Below are the code and all the weights of a small trained network. Each question names an input and a class and asks about switching units off, where a switched-off unit gives its printed mean instead of its output.

import numpy as np


def w(rows, s, z=0):
    codes = np.array(rows[::2]) - 128.0
    scale = np.full(codes.shape[1], s)
    scale[-1] = z or s
    return codes * scale


def f(y):
    return np.maximum(y, 0)


def log_softmax(a):
    a = a - a.max(-1, keepdims=True)
    return a - np.log(np.exp(a).sum(-1, keepdims=True))


def net(x, mask):
    res = np.array(x, float).reshape(1, 4) / 4 @ E
    y = f(res @ A[0][:, :-1].T + A[0][:, -1])
    res = res + np.where(mask, y, B[0][:, -1]) @ B[0][:, :-1]
    return log_softmax(res[-1] @ U[:, :-1].T + U[:, -1])


A, B = {}, {}
E = w([
[161,129,157,145,156,176,203,141,133,63],'x0',
[211,93,130,75,190,63,103,125,214,143],'x1',
[28,174,203,120,146,95,145,57,175,108],'x2',
[186,115,163,168,250,135,142,103,87,112],'x3',
],0.012)
A[0] = w([
[65,144,114,209,128,145,181,75,112,151,241],'n1',
[125,167,81,173,48,111,101,137,168,114,166],'n2',
[215,77,58,192,152,132,167,166,102,121,253],'n3',
[161,175,156,70,229,120,164,73,175,82,211],'n4',
[117,125,153,110,110,117,15,188,152,210,212],'n5',
[208,59,128,161,153,178,143,176,174,109,175],'n6',
[92,102,101,81,60,86,109,190,149,119,114],'n7',
[65,129,89,210,134,234,149,199,89,89,208],'n8',
[158,81,55,59,120,92,113,181,173,212,147],'n9',
[196,2,93,133,126,143,43,199,147,125,240],'n10',
[146,204,99,123,13,124,135,133,120,186,170],'n11',
[52,187,88,111,81,169,119,179,155,150,68],'n12',
[35,181,137,135,125,127,86,117,79,104,174],'n13',
[104,139,107,208,28,165,127,114,130,199,158],'n14',
],0.0094,0.0037)
B[0] = w([
[142,117,208,143,202,145,153,56,18,158,224],'n1',
[243,70,142,35,109,100,211,148,116,116,193],'n2',
[114,70,65,193,99,227,186,134,2,168,245],'n3',
[94,192,178,188,33,88,168,88,174,117,241],'n4',
[68,59,112,136,183,164,138,88,101,211,206],'n5',
[226,191,160,239,105,186,137,134,26,152,217],'n6',
[126,99,82,39,179,46,134,195,98,110,198],'n7',
[132,150,205,225,80,136,168,175,106,74,253],'n8',
[129,142,66,122,150,136,169,122,139,234,221],'n9',
[176,136,87,139,155,214,165,80,103,194,247],'n10',
[101,41,78,81,127,143,183,179,76,73,215],'n11',
[143,40,152,91,122,110,118,140,152,48,203],'n12',
[127,117,220,182,154,99,201,112,118,98,218],'n13',
[214,82,151,102,129,84,192,187,54,74,215],'n14',
],0.0078,0.013)
U = w([
[67,152,165,172,174,84,116,50,152,98,224],'0',
[156,54,17,120,155,165,120,130,134,218,117],'1',
[141,39,47,21,68,114,164,178,105,65,52],'2',
[180,179,123,62,46,118,155,114,196,107,95],'3',
[121,144,35,125,126,195,2,164,164,53,2],'4',
[237,131,124,198,53,217,179,169,51,67,136],'5',
],0.0077,0.0037)

Each question gives the input, the list of numbers given to net, and the class t.
The units are the neurons (one row each of A and B). Each row of codes is followed by its name. A weight is (code - 128) times the scale printed after its matrix; where a second scale follows, it is the last column's (A, B and U).
mask holds one flag per neuron, in row order. A switched-off neuron (its flag False) gives its mean, the last column of its row in B, instead of its output. The means were averaged over made-up inputs and are rounded, as every weight is.
A unit's drop is (log p(t) with every unit on - log p(t) with that unit switched off) / (log p(t) with every unit on - log p(t) with every unit switched off).
The circuit of an input: a set's keep is (log p(t) with only the set's units on - log p(t) with every unit switched off) / (log p(t) with every unit on - log p(t) with every unit switched off). Starting from the 12 units with the biggest drops (on a tie, the unit counted first), units are removed one at a time, each time the one whose removal leaves the highest keep (on an exact tie, the one counted first), for as long as the keep stays at least 0.8.
units of the circuit, in order: the units of the circuit, biggest drop first
k most important neurons: the k neurons with the biggest drops, biggest first
drop when u is switched off: that unit's drop, to one decimal
input [3,8,2,-6], class 1: units of the circuit, in order => [n9; n8]
input [1,-6,8,1], class 0: units of the circuit, in order => [n3; n6]
input [-4,8,2,7], class 0: units of the circuit, in order => [n4; n14]
input [-4,8,4,-8], class 1: 2 most important neurons => [n9; n5]
input [-3,-6,5,4], class 0: 2 most important neurons => [n3; n6]
input [-4,5,-6,-8], class 1: most important neuron => [n9]
input [7,7,1,-5], class 3: 2 most important neurons => [n3; n8]
input [2,4,-1,-2], class 1: drop when n8 is switched off => 0.4
input [-6,1,5,-6], class 2: drop when n5 is switched off => 0.0
input [6,4,3,-6], class 3: drop when n3 is switched off => 0.1
